After every row comes one of two labels: whether the row has a hidden trait. Each part has its own trait and labels.
In the rows, 128 means zero.
[132 102 119 130 129 134  65 121  76 130 132 124  77  97 146 128 191 118
 127 149 142 111 133 144  53 153 145 122  98 189 123 138  80 123 102 120
 130 135 143 143 135 131 126 131 171 110 140 111 128 100 140 118 179 136
 132 108 124 113 151 127 125 102 149 145 120 135 131 130 108 128 127   1
 108 124 131 128 172 108 148 140 138  87 143 147 160 132 115  60 106 114
  96 138 132 160 121 128 131 137 108 114 148 128 146 105 141 129 132 122
 139 120 155 163  80 140 140 124 129 127 141 125  85 129 102 137 143 110
 109 106 127 121 126 108 131  67 136 108 159 144 126 136 164 117 136 146
 136 138 123 128  61 135]
(43)
[177 138 125 130 125 100 140 107  56  93 146  80  83 137 127 151 122 164
 100 115 109 124 137  75 134 131  84 153 113  80 167 129 151 129  68 117
 121 125 169 143 129 181 117 140 174 135 120 126 159  99 135 117 243 120
  89 142  90 118 189 122 162 137 157 120 135 138 133 121 134 130 133 190
 104 109 116 120 118 127 107 127 142 103 124 104 137  99 123   6  88 125
 110 125 138  95 122 147 146 133  83 131 167 127 116 155 169 138 117 119
 137 145 152 156 125 131 138 140 124 134 110 113 143 117 180 175 134  65
 132 137 103 128 122 124 136  77 144  97 118 117 124 156 187 141 109 119
 134 117 133 128  54  98]
(38)
[127 102 122 130 122 137  68 124  77 124 121 136  81  92 144 124 177 121
 134 159 142 120 135 139  43 155 141 125 104 191 115 140  82 129 106 125
 131 133 137 141 139 132 122 128 161 110 136 110 127  90 143 125 168 134
 125 105 118 119 149 122 130 106 145 135 131 133 133 130 109 129 129   1
 114 123 135 128 153 104 156 139 136  91 136 144 153 129 117  61  98 118
 101 134 129 164 121 126 134 137 106 120 147 132 146 109 151 131 134 124
 142 121 142 163  79 137 140 124 129 121 142 121  88 128 100 133 138  91
 116 106 128 123 128 106 129  87 132 112 149 144 129 131 171 124 136 137
 137 135 125 128  90 134]
(43)
[135 129 138 128 114 107 146 124  87 108 142 110 106 152  97 146  83 140
 107 109 109 130 146  97 103 130  94 155 125 117 156 125 150 138 109 114
 122 123 147 154 136 173 125 127 162 135 114 133 148 127 149 117 242 106
  98 143 109 124 144 114 165 127 159 134 141 137 132 130 145 129 141  96
 106 115 133 116 109 108 125 116 136 131 127 122 113 121 125  35  68 138
 140 108 136  90 128 141 154 138 113 144 170 135 131 134 174 132 122 116
 144 162 126 138 111 125 149 147 123 123 104 112 154 123 186 171 122  83
 143 152 102 122 124 131 130  91 135 101 104 120 129 141 153 136 111 113
 145 124 134 129 108  89]
(38)
[170 126 119 133 149 132 119 150  90 108 146 107 110 103 143 138 140 131
 126 124 129 116 129 138  96 133 119 120 131  85 123 132 120 116 104 125
 121 125 152 158 109  97 121 123 149 128 142 123 125  97 125 131 160 125
 101 123 119 126 208 125  94 145 133  98 123 139 114 117 116 132 130 101
 101 121 120 127 139 112 137 149 130  98 128 121 187 107 121  18 156 148
 113 130 165 134 122 115 127 131  92 119 152 142 135 120  99 133 103 126
 131 155 160 142 141 124 156 102 117 134 128 122 110 125 166 138 133 117
 118 106 118 130 135 120 133 130 134 113 124 140 121 147 126 152 110 128
 135 135 130 125  23 133]
(38)
[124 137 128 138 136 128 161 107  54 101 141 167 180  81 159 125 118 159
 134 169 128 141 128  92 105 153 145 140 108 168  91 134 151 143 110 125
 130 129 158 152 115 150 118 144 168 115 119 123 125  57 152 135 207 155
 118 143  79 142  96 140 181  56 143 114 136 126 115 122 130 133 123   4
 131 124 141 126 118 121 157 150 135  91 140 122 114 159 124  88  97 118
  93 126 134 130 122 158 128 130  89 135 146 128 125 133 184 144 122 123
 137 106 127 158 124 141 121  87 132 127 118 128 109 128 120 142 108  39
 133 137 118 126 122 138 104  59 117 110 132 139 134 134 137  97 116 106
 130 113 128 128  92 126]
(43)
[135  83 120 126 124 136   8 142 105 148 113 109  11 105 127 130 200  91
 129 136 148 106 136 172   9 155 147 119 104 191 128 139  50 114 106 120
 132 134 126 135 158 128 127 115 159 116 153  99 126 125 136 110 152 122
 135  93 159 103 168 105  93 138 149 149 116 142 153 138  96 126 133   1
  96 122 127 128 187  93 149 116 137  92 134 155 183 109 111  52 122 126
 113 143 144 175 122  96 139 142 126 110 150 131 156  92 123 117 130 124
 148 141 159 162  50 133 155 145 123 122 148 111  90 128 102 125 158 137
 106  97 134 121 131  85 147  98 139 110 151 141 123 137 190 128 148 163
 137 152 124 128  51 134]
(43)
[175 140 127 128 112  97 130  97  45  91 149  65  77 132 127 158 102 160
  98 102 104 123 138  59 135 132  69 145 120 114 175 133 167 133  58 119
 119 128 175 137 136 178 116 142 178 132 114 123 163 100 142 115 255 123
  94 139  86 120 177 125 179 131 160 126 137 141 141 123 133 130 132 183
 101 110 115 115 123 122 108 114 144 103 132 112 139  98 122  16  64 123
 113 121 130  76 122 151 155 132  73 133 176 125 110 158 182 135 115 118
 137 137 154 160 125 128 135 148 126 136  99 118 154 117 184 175 128  56
 132 140 103 123 119 120 134  71 145  98 122 124 125 162 188 128 109 121
 133 114 131 129  46  89]
(38)
[165 139 131 128 115  99 137 103  61 100 152  80 105 149 122 151 104 164
  99 100 109 123 144  78 121 131  84 160 114 103 170 128 168 134  78 115
 123 126 161 142 140 176 119 137 174 134 114 128 166 113 139 112 250 114
  89 141 100 118 181 119 183 139 163 129 140 137 140 125 141 130 136 197
 104 109 120 120 109 122 108 116 143 114 126 114 119 112 122  22  77 129
 111 118 129  81 123 149 152 135  94 142 170 127 117 153 169 136 125 115
 140 144 146 152 111 128 138 159 128 132 104 113 154 117 178 174 135  70
 137 138 102 125 121 133 137  64 141  98 119 118 127 155 181 138 108 112
 138 118 132 129  67  88]
(38)
[113 138 131 138 137 134 163 116  72 100 142 167 206  94 153 119 101 151
 142 173 135 140 132 107  81 147 155 141 108 161  93 130 131 143 122 125
 130 128 145 158 114 150 121 133 151 114 119 128 118  66 159 141 204 143
 119 135  87 144  97 135 166  57 145 124 135 125 105 125 130 132 127   7
 127 127 149 127 110 116 164 150 128 100 139 130 109 169 126  77  95 124
 106 122 136 146 125 151 128 133  98 138 140 135 138 124 174 142 120 123
 140 122 116 146 111 138 128  91 132 124 119 130 109 130 119 137 107  67
 137 137 118 125 132 147 105  70 118 115 123 140 137 122 115 108 118 105
 139 118 130 128 106 125]
(38)
[130  87 116 124 130 133   1 141 100 148 110 111   5  87 135 130 223  84
 128 131 154  99 128 189  18 150 142 111 107 191 132 142  28 108 105 118
 133 136 133 126 152 129 132 119 164 111 151 100 125 122 131 104 168 129
 153  85 151 102 167 112  75 127 155 175 108 145 149 135  87 125 128   1
  91 121 126 125 207  93 149 120 137  89 143 168 195 101 109  38 113 115
 105 143 146 176 120 105 141 142 120 103 146 132 153  86 127 118 127 123
 142 129 169 167  52 134 157 139 124 125 150 119 101 133 110 128 157 149
  99  96 139 118 126  76 155  84 144 111 171 151 120 138 186 123 154 172
 132 154 121 128  28 136]
(43)
[175 145 114 138 185 135 143 155  96 100 160 123 133  94 151 129 121 141
 141 136 134 121 120 153 119 119 133 102 144  31 118 127 136 109 114 122
 115 123 151 170  88  39 129 122 141 135 143 137 119  87 111 139 139 134
 101 137 109 136 255 138  77 128 128  79 116 139  97 106 115 132 126 143
 108 124 128 134 142 128 143 185 124 102 129 111 193 120 119  14 197 159
 106 131 186 147 120 107 114 126  82 115 146 148 133 118  71 141  86 129
 121 162 156 126 171 127 162  79 111 141 128 130  98 131 184 135 124 140
 109 105 119 135 139 131 130 154 131 114 103 145 115 141  84 166 104 122
 136 141 132 122   5 144]
(38)
[159 143 116 139 172 144 143 159  99  99 151 140 164  92 151 124 123 144
 142 151 135 127 124 153  94 133 145 110 137  58  99 129 140 119 122 126
 122 123 139 168  90  42 124 120 139 129 143 128 110  84 125 147 125 139
 104 133 110 142 232 136  96 116 125  78 123 134  90 114 121 133 127  52
 118 126 129 133 127 120 150 184 120 101 129 118 190 138 124  17 175 162
 113 130 175 162 121 113 115 126  89 120 141 148 140 118  84 140  94 129
 127 155 146 128 156 128 156  65 113 135 128 128 102 132 164 122 118 117
 117 100 123 134 140 128 121 145 120 121 103 147 120 136  87 161 104 112
 137 134 132 123  21 143]
(38)
[147 136 125 135 141 123 132 118  69  98 148 124 129 111 144 135 123 155
 125 136 123 128 136 112 114 141 117 136 114 104 126 132 136 130 101 125
 123 128 155 156 122 141 117 130 162 122 126 125 136  80 135 133 196 137
  98 129  99 129 171 132 147 116 138  98 132 132 113 118 130 132 130 107
 116 121 131 127 118 116 141 147 134  99 131 123 149 126 124  34 129 131
 103 128 144 121 121 139 133 130  83 130 156 134 131 138 148 138 111 121
 135 139 146 147 122 131 139 117 126 131 125 126 120 123 139 148 129  82
 126 118 114 130 129 128 122  95 132 112 119 133 126 139 131 133 107 110
 139 124 130 127  49 125]
(38)
[170 149 113 138 181 133 126 149  89 100 164 124 126 100 154 128 120 142
 133 137 135 116 123 162 121 120 133 101 141  25 124 127 130 109 121 121
 116 124 141 173  89  48 129 123 146 135 141 140 123  95 117 142 142 134
  99 132 104 136 255 142  73 149 126  94 112 134  94 106 116 131 125 137
 110 124 130 135 149 125 139 185 119 101 133 126 184 121 119   4 206 156
 101 132 187 150 120 109 120 125  81 114 148 149 134 115  91 140  88 127
 120 160 159 130 170 128 167  91 112 142 129 132  95 133 179 139 125 149
 109 101 119 134 141 134 131 150 132 112 101 148 119 140  72 161 102 121
 139 143 132 122   1 146]
(38)
[153 146 117 141 177 141 140 155  87 100 153 136 159  87 162 123 121 140
 141 159 134 126 121 157 120 131 145 111 131  53 107 126 137 114 118 123
 121 125 143 168  90  45 127 126 148 130 143 132 112  70 123 146 137 144
 106 133 101 141 240 144  94 119 127  78 115 132  88 110 114 133 124 100
 121 126 132 137 142 128 149 179 121  96 132 120 178 141 121  34 198 152
 101 135 176 162 120 115 108 127  80 121 139 145 143 118  88 142  95 127
 121 154 152 133 156 131 150  68 114 138 135 131  87 131 165 129 119 123
 116 102 123 135 139 133 123 139 125 120 104 146 120 136  77 157 102 112
 135 135 132 122  25 152]
(38)
[152 126 119 131 152 115  84 131  72 107 148  96  70 113 138 141 150 122
 120 125 129 109 122 128 117 130 107 116 122 115 157 131 104 116  95 110
 118 129 154 142 117 106 136 135 171 128 132 134 144 100 128 120 199 136
 133 131 109 120 207 135 120 111 157 157 109 138 114 124 107 127 125  84
  98 119 128 123 161 124 130 140 132 103 144 136 153 115 118   1 119 123
 107 130 157 128 121 136 136 132  98 116 154 136 126 112 140 134 106 120
 127 141 160 150 129 135 153 115 118 139 121 130 116 133 181 157 128 122
 113 126 118 121 123 121 141  93 142 105 134 137 121 148 140 123 120 134
 134 138 128 126  30 118]
(38)
[167 137 121 135 143 122 132 128  68  99 152 110 132 106 145 141 122 152
 120 136 123 123 130 108 114 134 108 126 122  82 126 131 134 125  92 122
 120 126 156 153 111 111 121 130 159 128 129 130 134  90 130 132 185 133
  96 137  99 131 210 133 126 137 140  92 126 135 114 114 129 132 129 128
 108 118 123 126 131 121 133 163 133 100 130 115 165 117 122  27 145 138
 104 127 158 120 121 132 128 128  80 125 158 138 129 137 143 137 103 123
 130 146 154 147 142 129 144 113 121 135 123 126 120 124 163 147 126  95
 121 113 113 131 131 128 129 110 136 108 112 139 123 146 134 149 101 111
 136 123 132 126  33 124]
(38)
[115 113 127 134 121 137  91 130  96 124 130 151 126 102 136 126 139 119
 133 158 142 128 137 139  45 154 152 128 109 196 100 139  98 136 121 125
 130 130 126 154 124 132 122 123 155 113 135 117 118  95 149 131 174 131
 130 113 114 126 127 119 126  99 145 130 133 131 123 131 119 130 132   1
 118 128 144 126 146  97 154 138 128 103 139 148 138 146 122  73  97 131
 117 124 133 163 125 127 135 137 118 128 150 136 151 105 152 130 131 123
 146 129 131 153  76 133 147 114 129 120 132 123  98 132 102 131 127  97
 122 119 130 122 130 121 123  85 128 117 141 147 130 128 154 120 130 128
 143 138 126 128  93 135]
(43)
[113 124 128 138 136 138 187 126  60 103 130 179 232  70 176 110 138 159
 153 194 140 147 126 103  83 160 175 147  92 176  83 125 127 137 114 123
 138 129 157 156 123 120 118 144 169 112 130 117 114  34 156 134 171 161
 121 143 100 141  91 134 171  27 141 111 145 121 110 119 129 133 121   1
 143 127 144 136 119 131 175 163 138  86 131 111 133 184 123 113 133 121
  80 140 131 162 120 145 118 133  93 135 126 130 136 125 193 145 124 127
 135  99 121 149 125 152 107  83 133 122 138 124  90 124  83 132 118  33
 128 125 125 133 129 144  99  58 108 112 136 131 140 124 134  92 122 114
 131 108 129 127 130 142]
(43)
